Here is a tiny trained network, its code and every weight. The questions are about switching its units off for an input and a class, where a switched-off unit gives its printed mean instead of its output.

import numpy as np


def w(rows, s, z=0):
    codes = np.array(rows[::2]) - 128.0
    scale = np.full(codes.shape[1], s)
    scale[-1] = z or s
    return codes * scale


def norm(h):
    return h / np.sqrt((h * h).mean(-1, keepdims=True) + 1e-5)


def f(y):
    return np.maximum(y, 0)


def log_softmax(a):
    a = a - a.max(-1, keepdims=True)
    return a - np.log(np.exp(a).sum(-1, keepdims=True))


def net(x, mask):
    res = np.array(x, float).reshape(1, 2) / 4 @ E
    u = 0
    for l in range(3):
        y = f(norm(res) @ A[l][:, :-1].T + A[l][:, -1])
        res = res + np.where(mask[u : u + 4], y, B[l][:, -1]) @ B[l][:, :-1]
        u += 4
    return log_softmax(norm(res)[-1] @ U[:, :-1].T + U[:, -1])


A, B = {}, {}
E = w([
[184,165,155,160,157,9,146,227],'x0',
[123,121,138,38,127,215,179,91],'x1',
],0.011)
A[0] = w([
[167,139,165,164,133,1,121,179,2],'L0N0',
[242,201,103,201,187,206,144,90,52],'L0N1',
[82,144,113,210,126,8,109,190,44],'L0N2',
[162,116,111,211,140,64,15,100,32],'L0N3',
],0.0085,0.0039)
B[0] = w([
[10,137,29,129,151,150,164,157,248],'L0N0',
[127,153,139,58,143,191,145,73,128],'L0N1',
[253,141,172,110,81,132,107,71,254],'L0N2',
[149,91,178,164,122,119,81,132,217],'L0N3',
],0.016,0.0089)
A[1] = w([
[74,183,2,126,120,117,182,164,5],'L1N0',
[71,123,117,197,133,97,96,158,3],'L1N1',
[78,168,67,162,143,67,168,218,121],'L1N2',
[148,175,147,107,135,57,175,184,125],'L1N3',
],0.02,0.0029)
B[1] = w([
[85,86,61,140,229,53,114,96,246],'L1N0',
[67,117,179,159,98,96,132,173,166],'L1N1',
[147,140,117,49,108,187,112,3,247],'L1N2',
[109,84,95,201,219,141,119,190,211],'L1N3',
],0.023,0.011)
A[2] = w([
[95,142,220,113,80,141,124,159,102],'L2N0',
[122,89,139,135,225,153,95,118,253],'L2N1',
[255,117,154,154,101,93,151,152,67],'L2N2',
[161,183,97,168,85,123,112,194,21],'L2N3',
],0.016,0.0028)
B[2] = w([
[1,100,107,145,109,144,131,118,158],'L2N0',
[170,177,164,77,80,98,179,175,247],'L2N1',
[202,252,62,209,124,50,68,126,180],'L2N2',
[196,104,209,92,85,179,83,56,150],'L2N3',
],0.0094,0.013)
U = w([
[227,142,232,113,109,118,192,194,3],'0',
[223,181,144,254,88,60,32,88,128],'1',
[29,111,187,209,58,131,104,128,98],'2',
[95,183,133,36,51,246,201,94,199],'3',
[137,127,40,134,249,105,124,55,205],'4',
[146,135,112,167,228,142,200,239,60],'5',
],0.011,0.0039)

Each question gives the input, the list of numbers given to net, and the class t.
The units are the neurons (one row each of A and B). Each row of codes is followed by its name. A weight is (code - 128) times the scale printed after its matrix; where a second scale follows, it is the last column's (A, B and U).
mask holds one flag per neuron, layer by layer. A switched-off neuron (its flag False) gives its mean, the last column of its row in B, instead of its output. The means were averaged over made-up inputs and are rounded, as every weight is.
A unit's drop is (log p(t) with every unit on - log p(t) with that unit switched off) / (log p(t) with every unit on - log p(t) with every unit switched off).
The circuit of an input: a set's keep is (log p(t) with only the set's units on - log p(t) with every unit switched off) / (log p(t) with every unit on - log p(t) with every unit switched off). Starting from all 12 units, units are removed one at a time, each time the one whose removal leaves the highest keep (on an exact tie, the one counted first), for as long as the keep stays at least 0.8.
units of the circuit, in order: the units of the circuit, biggest drop first
k most important neurons: the k neurons with the biggest drops, biggest first
k most important neurons of layer l: the k neurons of layer l with the biggest drops, biggest first
drop when u is switched off: that unit's drop, to one decimal
input [-6,-4], class 2: 2 most important neurons	(L0N2, L0N0)
input [3,7], class 5: units of the circuit, in order	(L0N0, L0N2, L1N2)
input [-7,-8], class 2: units of the circuit, in order	(L0N2, L1N1)
input [6,8], class 5: 2 most important neurons	(L0N0, L1N3)
input [-8,-4], class 3: 3 most important neurons	(L0N0, L1N0, L0N3)
input [-8,-1], class 3: 2 most important neurons	(L0N0, L1N0)
input [-4,-5], class 1: most important neuron	(L0N0)
input [-1,2], class 3: 4 most important neurons	(L0N2, L0N0, L1N0, L1N3)
input [-4,1], class 3: 4 most important neurons	(L0N0, L1N0, L0N2, L1N3)
input [1,-1], class 1: 2 most important neurons	(L0N2, L0N3)
input [-5,-3], class 2: 4 most important neurons	(L0N2, L0N0, L1N2, L1N0)
input [3,4], class 5: 3 most important neurons	(L0N0, L1N3, L0N2)
input [0,0], class 0: 2 most important neurons of layer 1	(L1N1, L1N2)
input [7,-7], class 1: units of the circuit, in order	(L1N0)
input [3,8], class 5: 4 most important neurons	(L0N0, L1N2, L0N2, L0N3)
input [5,-8], class 1: 2 most important neurons of layer 0	(L0N2, L0N3)
input [-6,-2], class 3: 3 most important neurons	(L0N0, L1N0, L0N2)
input [4,7], class 5: 3 most important neurons	(L0N0, L0N2, L1N3)
input [-8,2], class 3: drop when L1N0 is switched off	0.5
input [-8,-6], class 2: drop when L0N0 is switched off	0.1
input [0,-3], class 1: drop when L0N3 is switched off	0.0
